Below is a small trained network, with its code and all its weights. Each question gives an input and a class and asks what happens when units are switched off, that is, made to give their printed mean instead of their output.

import numpy as np


def w(rows, s, z=0):
    codes = np.array(rows[::2]) - 128.0
    scale = np.full(codes.shape[1], s)
    scale[-1] = z or s
    return codes * scale


def norm(h):
    return h / np.sqrt((h * h).mean(-1, keepdims=True) + 1e-5)


def f(y):
    return y / 2 * (1 + np.tanh(0.7978845608 * (y + 0.044715 * y**3)))


def log_softmax(a):
    a = a - a.max(-1, keepdims=True)
    return a - np.log(np.exp(a).sum(-1, keepdims=True))


def net(x, mask):
    res = np.array(x, float).reshape(1, 5) / 4 @ E
    u = 0
    for l in range(3):
        y = f(norm(res) @ A[l][:, :-1].T + A[l][:, -1])
        res = res + np.where(mask[u : u + 11], y, B[l][:, -1]) @ B[l][:, :-1]
        u += 11
    return log_softmax(norm(res)[-1] @ U[:, :-1].T + U[:, -1])


A, B = {}, {}
E = w([
[156,118,126,97,101,95,209,252,105,96,62,188],'x0',
[61,82,60,91,152,200,178,199,68,132,45,87],'x1',
[132,142,137,138,68,82,146,149,197,234,126,52],'x2',
[167,94,152,64,68,111,28,32,51,253,179,38],'x3',
[122,149,86,179,137,210,86,153,168,137,105,113],'x4',
],0.0037)
A[0] = w([
[36,102,104,172,158,213,67,103,60,85,32,76,132],'L0N1',
[110,84,132,65,152,133,93,66,43,86,141,159,81],'L0N2',
[123,135,92,144,60,137,86,145,108,103,106,84,40],'L0N3',
[96,102,29,58,136,171,241,214,131,162,49,125,7],'L0N4',
[131,127,120,194,181,169,34,16,136,235,182,43,87],'L0N5',
[57,64,167,112,58,52,87,112,126,195,110,101,133],'L0N6',
[180,45,89,163,104,158,40,56,97,231,105,5,43],'L0N7',
[130,199,65,127,165,115,147,165,199,60,73,189,65],'L0N8',
[155,122,163,106,174,143,171,113,143,101,120,140,86],'L0N9',
[139,82,135,152,158,87,26,100,130,116,82,189,85],'L0N10',
[95,116,83,99,101,173,22,83,76,250,160,38,70],'L0N11',
],0.0033,0.002)
B[0] = w([
[195,108,146,70,100,41,131,152,177,195,145,144,199],'L0N1',
[177,105,81,83,174,92,55,104,140,64,127,153,174],'L0N2',
[107,120,134,142,103,123,185,143,151,85,127,109,110],'L0N3',
[81,4,113,162,175,122,98,164,89,150,70,84,209],'L0N4',
[69,148,112,175,146,174,141,126,123,176,183,33,253],'L0N5',
[115,154,157,141,68,156,143,92,155,92,156,184,179],'L0N6',
[77,133,140,71,76,188,124,178,169,110,194,79,236],'L0N7',
[195,99,71,124,102,163,74,153,152,170,197,157,193],'L0N8',
[130,129,78,109,101,169,105,125,114,180,125,118,130],'L0N9',
[81,136,85,78,106,113,172,106,104,142,166,75,131],'L0N10',
[62,156,131,135,23,218,30,119,87,105,149,137,252],'L0N11',
],0.0042,0.0034)
A[1] = w([
[114,155,118,142,68,136,81,142,140,135,80,91,70],'L1N1',
[117,114,110,154,96,162,151,117,120,134,122,174,56],'L1N2',
[109,123,95,178,191,134,170,224,150,99,75,186,97],'L1N3',
[68,92,123,95,127,119,198,210,88,143,2,63,31],'L1N4',
[174,130,209,124,33,61,158,93,142,149,112,131,47],'L1N5',
[114,82,150,107,97,58,143,65,61,174,156,47,159],'L1N6',
[150,210,197,144,67,66,146,77,125,159,162,146,108],'L1N7',
[139,145,126,131,102,142,152,137,202,135,122,97,128],'L1N8',
[121,151,163,60,176,102,104,50,64,72,167,187,78],'L1N9',
[80,212,145,173,211,139,151,56,158,168,139,67,4],'L1N10',
[142,127,216,129,67,57,162,125,160,112,158,144,135],'L1N11',
],0.0044,0.0023)
B[1] = w([
[170,91,175,76,139,148,114,127,118,113,168,110,138],'L1N1',
[138,156,147,135,101,122,130,163,118,115,152,122,115],'L1N2',
[118,132,75,38,23,234,171,207,217,73,213,50,252],'L1N3',
[132,2,160,201,227,127,9,214,8,197,37,114,221],'L1N4',
[109,209,200,123,200,135,166,189,173,175,99,142,149],'L1N5',
[115,189,159,165,130,137,143,150,168,51,160,176,211],'L1N6',
[115,114,141,147,185,100,115,192,176,244,69,164,186],'L1N7',
[165,78,136,90,134,110,141,65,101,112,125,176,144],'L1N8',
[165,107,73,136,112,126,196,77,96,150,10,101,183],'L1N9',
[85,84,42,222,238,83,99,120,131,102,204,147,146],'L1N10',
[141,139,145,80,186,155,68,205,106,178,57,155,170],'L1N11',
],0.0039)
A[2] = w([
[110,41,130,126,78,114,148,199,98,115,51,114,60],'L2N1',
[136,123,146,66,106,113,124,62,44,115,76,135,65],'L2N2',
[126,145,65,69,99,211,119,116,183,86,162,164,150],'L2N3',
[120,194,101,103,35,191,171,160,184,66,181,123,48],'L2N4',
[167,164,182,105,162,56,120,177,171,223,91,155,31],'L2N5',
[114,152,160,107,22,210,89,106,117,179,168,3,35],'L2N6',
[188,145,99,88,158,129,149,55,9,91,110,166,77],'L2N7',
[38,148,151,170,138,78,161,135,177,65,152,94,117],'L2N8',
[195,122,190,148,92,133,29,56,142,161,134,82,8],'L2N9',
[144,106,89,98,81,97,168,42,93,73,63,90,101],'L2N10',
[111,147,143,131,45,179,98,130,106,154,182,99,81],'L2N11',
],0.0046,0.0015)
B[2] = w([
[142,87,107,166,196,163,87,133,53,196,120,68,209],'L2N1',
[135,154,122,196,90,101,203,42,178,8,108,159,144],'L2N2',
[171,133,168,96,37,109,168,151,138,150,93,134,207],'L2N3',
[185,167,78,104,1,151,180,155,206,61,176,168,203],'L2N4',
[121,194,220,42,194,88,162,116,131,139,109,145,171],'L2N5',
[47,192,206,40,73,142,150,85,16,92,130,67,254],'L2N6',
[75,115,134,181,52,17,153,62,97,97,79,131,153],'L2N7',
[217,105,64,143,134,174,124,97,118,129,127,164,136],'L2N8',
[78,71,96,111,105,184,162,193,111,125,167,67,167],'L2N9',
[141,124,146,143,125,66,96,128,108,102,79,183,134],'L2N10',
[61,180,156,125,122,131,138,90,113,105,139,128,199],'L2N11',
],0.0048)
U = w([
[134,118,119,165,89,22,153,30,99,43,26,180,114],'0',
[13,199,198,91,32,188,99,78,92,133,183,56,227],'1',
[138,215,253,96,214,69,145,156,178,210,78,187,92],'2',
[196,142,65,116,24,184,185,202,238,72,139,168,93],'3',
[118,136,57,240,228,141,77,47,194,159,180,123,9],'4',
[126,1,91,151,203,174,98,237,69,174,46,83,232],'5',
],0.0075,0.0013)

Each question gives the input, the list of numbers given to net, and the class t.
The units are the neurons (one row each of A and B). Each row of codes is followed by its name. A weight is (code - 128) times the scale printed after its matrix; where a second scale follows, it is the last column's (A, B and U).
mask holds one flag per neuron, layer by layer. A switched-off neuron (its flag False) gives its mean, the last column of its row in B, instead of its output. The means were averaged over made-up inputs and are rounded, as every weight is.
A unit's drop is (log p(t) with every unit on - log p(t) with that unit switched off) / (log p(t) with every unit on - log p(t) with every unit switched off).
The circuit of an input: a set's keep is (log p(t) with only the set's units on - log p(t) with every unit switched off) / (log p(t) with every unit on - log p(t) with every unit switched off). Starting from the 12 units with the biggest drops (on a tie, the unit counted first), units are removed one at a time, each time the one whose removal leaves the highest keep (on an exact tie, the one counted first), for as long as the keep stays at least 0.8.
circuit, biggest first: the units of the circuit, biggest drop first
k most important neurons: the k neurons with the biggest drops, biggest first
k most important neurons of layer l: the k neurons of layer l with the biggest drops, biggest first
drop of u: that unit's drop, to one decimal
input [6,-5,-6,6,-7], class 0: circuit, biggest first	[L1N9, L2N2]
input [-7,-5,-6,-1,7], class 4: circuit, biggest first	[L1N3, L2N6]
input [2,-2,-7,-3,-7], class 0: circuit, biggest first	[L1N9, L2N7]
input [8,3,4,5,-6], class 5: circuit, biggest first	[L1N4]
input [0,-3,-4,5,-5], class 0: 2 most important neurons	[L1N9, L0N2]
input [5,-4,4,8,-7], class 2: circuit, biggest first	[L1N7, L1N5, L2N5]
input [4,-4,4,4,2], class 2: circuit, biggest first	[L1N5, L2N5]
input [-8,-4,4,-3,-8], class 4: 2 most important neurons of layer 0	[L0N5, L0N1]
input [8,-6,-2,2,5], class 2: 2 most important neurons	[L0N4, L2N5]
input [-6,3,-6,-3,1], class 0: 2 most important neurons	[L1N9, L0N7]
input [-6,-8,-5,-7,-1], class 4: 2 most important neurons	[L1N3, L2N6]
input [-1,-7,3,0,3], class 4: 2 most important neurons	[L1N10, L0N5]
input [-2,-2,-6,-3,2], class 3: 2 most important neurons of layer 1	[L1N4, L1N8]
input [-7,3,0,-3,-6], class 4: most important neuron of layer 0	[L0N5]
input [-8,-8,-8,-1,-5], class 0: 2 most important neurons	[L1N9, L2N7]
input [-3,-8,-6,-3,-1], class 0: 3 most important neurons	[L1N9, L2N7, L0N5]
input [-5,-6,-2,1,-4], class 4: 2 most important neurons of layer 1	[L1N10, L1N3]
input [2,0,2,-3,-7], class 5: 2 most important neurons	[L0N1, L1N4]
input [-7,7,-6,-5,7], class 3: drop of L1N3	0.6
input [2,-5,7,-5,-8], class 2: drop of L1N3	0.0
input [5,0,5,-2,-5], class 5: drop of L0N4	0.1
input [8,-3,-2,7,-1], class 2: drop of L1N5	0.1
